Below is a small trained network, with its code and all its weights. Each question gives an input and a target symbol and asks what happens when units are switched off, that is, made to give their printed mean instead of their output.

import numpy as np


def w(rows, s, z=0):
    codes = np.array(rows[::2]) - 128.0
    scale = np.full(codes.shape[1], s)
    scale[-1] = z or s
    return codes * scale


def f(y):
    return y / 2 * (1 + np.tanh(0.7978845608 * (y + 0.044715 * y**3)))


def softmax(a):
    e = np.exp(a - a.max(-1, keepdims=True))
    return e / e.sum(-1, keepdims=True)


def log_softmax(a):
    a = a - a.max(-1, keepdims=True)
    return a - np.log(np.exp(a).sum(-1, keepdims=True))


def net(x, mask):
    ids = ['αζθλξπτφψω'.index(c) for c in x.split()]
    T = len(ids)
    res = E[ids] + P[:T]
    r = res
    for j in range(3):
        rows = slice(3 * j, 3 * j + 3)
        q, k, v = (r @ M[0][rows].T for M in (Q, K, V))
        z = softmax(np.where(np.tri(T) > 0, q @ k.T / 3**0.5, -1e9)) @ v
        o = O[0][rows]
        res = res + np.where(mask[j], z, o[:, -1]) @ o[:, :-1]
    y = f(res @ A[0][:, :-1].T + A[0][:, -1])
    res = res + np.where(mask[3:27], y, B[0][:, -1]) @ B[0][:, :-1]
    return log_softmax(res[-1] @ U[:, :-1].T + U[:, -1])


Q, K, V, O, A, B = {}, {}, {}, {}, {}, {}
E = w([
[91,141,217,51,97,70,111],'α',
[154,87,73,156,114,118,36],'ζ',
[132,90,48,36,163,157,102],'θ',
[186,154,74,88,209,129,111],'λ',
[196,89,152,112,47,101,170],'ξ',
[88,109,68,123,143,35,99],'π',
[19,172,170,211,110,176,167],'τ',
[152,172,128,2,152,133,118],'φ',
[235,176,202,109,108,120,133],'ψ',
[143,62,209,136,208,94,49],'ω',
],0.018)
P = w([
[75,143,132,169,64,227,191],'0',
[122,136,116,137,60,181,151],'1',
[164,118,108,122,75,136,137],'2',
[201,102,101,119,94,101,120],'3',
[230,86,89,122,114,65,104],'4',
[254,69,89,120,139,37,90],'5',
],0.0097)
Q[0] = w([
[168,195,141,72,145,177,119],'head 0',
[50,170,150,247,106,160,156],'head 0',
[109,104,182,160,96,167,115],'head 0',
[130,48,117,82,72,141,95],'head 1',
[141,84,170,129,104,111,131],'head 1',
[65,167,179,147,74,66,92],'head 1',
[135,122,117,73,152,98,101],'head 2',
[248,71,156,123,94,156,99],'head 2',
[153,84,108,129,71,70,117],'head 2',
],0.017)
K[0] = w([
[125,21,176,136,93,16,179],'head 0',
[70,147,113,180,142,254,204],'head 0',
[33,145,143,179,117,168,122],'head 0',
[201,181,132,136,132,86,52],'head 1',
[113,138,157,81,158,14,125],'head 1',
[21,210,216,127,109,137,123],'head 1',
[201,138,162,137,83,69,76],'head 2',
[160,82,86,53,100,58,67],'head 2',
[196,133,151,76,199,59,57],'head 2',
],0.012)
V[0] = w([
[1,189,224,91,207,87,31],'head 0',
[92,63,94,113,115,11,186],'head 0',
[144,137,153,81,164,121,161],'head 0',
[164,172,93,135,207,109,178],'head 1',
[163,158,134,81,210,33,118],'head 1',
[82,22,120,70,132,241,178],'head 1',
[144,52,76,225,193,139,95],'head 2',
[235,159,49,175,101,180,108],'head 2',
[69,121,7,46,207,120,228],'head 2',
],0.0073)
O[0] = w([
[180,128,71,135,57,110,147,35],'head 0',
[169,195,150,185,175,203,98,161],'head 0',
[124,30,155,155,97,133,107,148],'head 0',
[102,114,192,77,31,53,138,74],'head 1',
[72,182,144,117,112,80,188,176],'head 1',
[196,166,189,84,178,72,106,120],'head 1',
[158,167,152,77,139,242,109,118],'head 2',
[131,1,139,120,87,192,132,178],'head 2',
[137,91,82,114,188,141,232,2],'head 2',
],0.0083,0.0038)
A[0] = w([
[104,132,180,168,79,142,194,255],'neuron 0',
[196,187,68,105,91,153,158,25],'neuron 1',
[100,115,159,98,75,154,212,137],'neuron 2',
[222,137,113,147,179,76,209,58],'neuron 3',
[153,136,33,139,74,79,107,76],'neuron 4',
[64,183,143,198,116,96,159,112],'neuron 5',
[143,145,177,167,183,114,76,196],'neuron 6',
[55,143,137,190,79,188,186,151],'neuron 7',
[126,108,160,91,189,147,194,53],'neuron 8',
[40,191,79,117,124,129,107,127],'neuron 9',
[76,58,48,178,161,128,111,84],'neuron 10',
[1,131,15,102,193,94,147,78],'neuron 11',
[45,74,87,150,129,100,87,131],'neuron 12',
[78,152,84,155,114,100,32,56],'neuron 13',
[141,153,167,36,104,188,164,101],'neuron 14',
[115,135,133,125,134,158,85,152],'neuron 15',
[128,196,179,156,70,81,192,107],'neuron 16',
[203,131,168,93,124,87,146,37],'neuron 17',
[122,125,121,140,183,200,227,14],'neuron 18',
[100,121,125,82,134,174,90,145],'neuron 19',
[12,167,57,119,147,155,128,83],'neuron 20',
[29,183,103,91,105,100,160,123],'neuron 21',
[193,143,119,55,89,133,202,61],'neuron 22',
[116,115,229,55,100,97,139,146],'neuron 23',
],0.012,0.0066)
B[0] = w([
[120,165,107,90,150,106,132,209],'neuron 0',
[99,176,155,103,123,68,170,147],'neuron 1',
[97,141,97,93,151,128,129,169],'neuron 2',
[251,109,111,147,146,137,93,178],'neuron 3',
[110,140,183,161,68,137,109,182],'neuron 4',
[128,123,89,114,146,172,63,164],'neuron 5',
[121,127,142,98,129,129,203,250],'neuron 6',
[189,188,157,148,160,115,110,148],'neuron 7',
[119,110,166,150,158,80,126,171],'neuron 8',
[150,72,156,100,144,99,131,151],'neuron 9',
[108,181,114,167,142,134,114,161],'neuron 10',
[136,117,112,167,92,98,201,172],'neuron 11',
[149,195,143,105,137,147,100,166],'neuron 12',
[102,104,133,107,166,161,187,201],'neuron 13',
[124,156,137,154,97,217,111,184],'neuron 14',
[137,138,140,140,115,122,165,186],'neuron 15',
[118,124,78,122,138,120,132,188],'neuron 16',
[81,106,149,193,154,150,135,177],'neuron 17',
[79,128,139,85,122,105,34,150],'neuron 18',
[150,140,125,144,70,108,166,188],'neuron 19',
[103,70,113,138,138,142,164,135],'neuron 20',
[182,116,152,96,109,145,112,160],'neuron 21',
[58,144,128,189,167,136,122,198],'neuron 22',
[124,113,109,115,125,146,109,254],'neuron 23',
],0.012,0.0081)
U = w([
[115,132,115,44,114,109,73,251],'α',
[119,106,127,141,104,199,126,52],'ζ',
[17,105,111,121,162,163,133,71],'θ',
[95,85,188,160,179,145,64,50],'λ',
[82,73,158,141,130,131,112,181],'ξ',
[103,96,71,148,164,99,181,181],'π',
[140,208,137,109,201,146,118,96],'τ',
[144,131,178,171,109,80,101,55],'φ',
[36,169,175,166,128,126,118,47],'ψ',
[110,113,254,94,145,112,172,189],'ω',
],0.0086,0.0025)

Each question gives the input, a string of symbols that net reads in full, and the target symbol t.
The units are the heads (3 rows each of Q, K, V and O) and the neurons (one row each of A and B). Each row of codes is followed by its name. A weight is (code - 128) times the scale printed after its matrix; where a second scale follows, it is the last column's (O, A, B and U).
mask holds one flag per unit, heads first, then neurons. A switched-off unit (its flag False) gives its mean, the last column of its rows in O or B, instead of its output. The means were averaged over made-up inputs and are rounded, as every weight is.
A unit's drop is (log p(t) with every unit on - log p(t) with that unit switched off) / (log p(t) with every unit on - log p(t) with every unit switched off).
The circuit of an input: a set's keep is (log p(t) with only the set's units on - log p(t) with every unit switched off) / (log p(t) with every unit on - log p(t) with every unit switched off). Starting from the 12 units with the biggest drops (on a tie, the unit counted first), units are removed one at a time, each time the one whose removal leaves the highest keep (on an exact tie, the one counted first), for as long as the keep stays at least 0.8.
units of the circuit, in order: the units of the circuit, biggest drop first
most important unit: the unit with the biggest drop
k most important neurons: the k neurons with the biggest drops, biggest first
which heads matter: for each layer, one digit per head in row order, 1 if its drop is at least 0.15 and else 0, layers parted by /
drop of u: that unit's drop, to one decimal
input ζ ξ π, target π: which heads matter : 101
input ω α ξ τ, target τ: units of the circuit, in order : [neuron 7]
input λ ω ψ ω λ, target ψ: units of the circuit, in order : [head 1; head 0; neuron 22; neuron 4]
input ξ ω τ ζ ψ, target ζ: which heads matter : 001
input ξ ψ ω, target ω: which heads matter : 001
input ξ ω ξ ω ξ θ, target ω: which heads matter : 100
input λ α ψ, target φ: units of the circuit, in order : [head 2; head 0]
input ξ ζ ψ ξ, target α: which heads matter : 111
input ξ ω α λ θ, target θ: 3 most important neurons : [neuron 22; neuron 14; neuron 2]
input ξ φ ζ π ξ, target τ: units of the circuit, in order : [head 0; head 2; neuron 3]
input α α ω α θ, target φ: which heads matter : 101
input θ ξ λ λ α, target α: which heads matter : 011
input ψ λ ζ, target ζ: which heads matter : 001
input τ ξ ψ ψ, target α: most important unit : head 1
input ξ α φ, target φ: which heads matter : 101
input τ ζ φ π ψ, target τ: which heads matter : 111
input ζ ω ζ ζ, target ζ: units of the circuit, in order : [head 2; head 1]
input λ φ ξ θ φ, target λ: which heads matter : 011
input τ α ξ λ λ λ, target θ: units of the circuit, in order : [head 1; head 2; neuron 22]
input θ ψ θ λ ψ, target θ: which heads matter : 010
input ψ ζ λ ω ξ, target ψ: which heads matter : 001
input ψ ψ λ θ, target θ: which heads matter : 011
input φ φ λ, target π: units of the circuit, in order : [head 2]
input ψ θ ω ψ, target ψ: which heads matter : 101
input α ω φ, target ψ: 4 most important neurons : [neuron 22; neuron 4; neuron 1; neuron 17]
input ξ θ π λ φ, target θ: 3 most important neurons : [neuron 22; neuron 2; neuron 17]
input ω λ ξ, target θ: 2 most important neurons : [neuron 2; neuron 22]
input τ ξ π, target τ: most important unit : head 1
input ω ψ λ π, target ψ: 2 most important neurons : [neuron 10; neuron 12]
input ω τ φ π ξ λ, target ω: drop of head 0 : 0.9
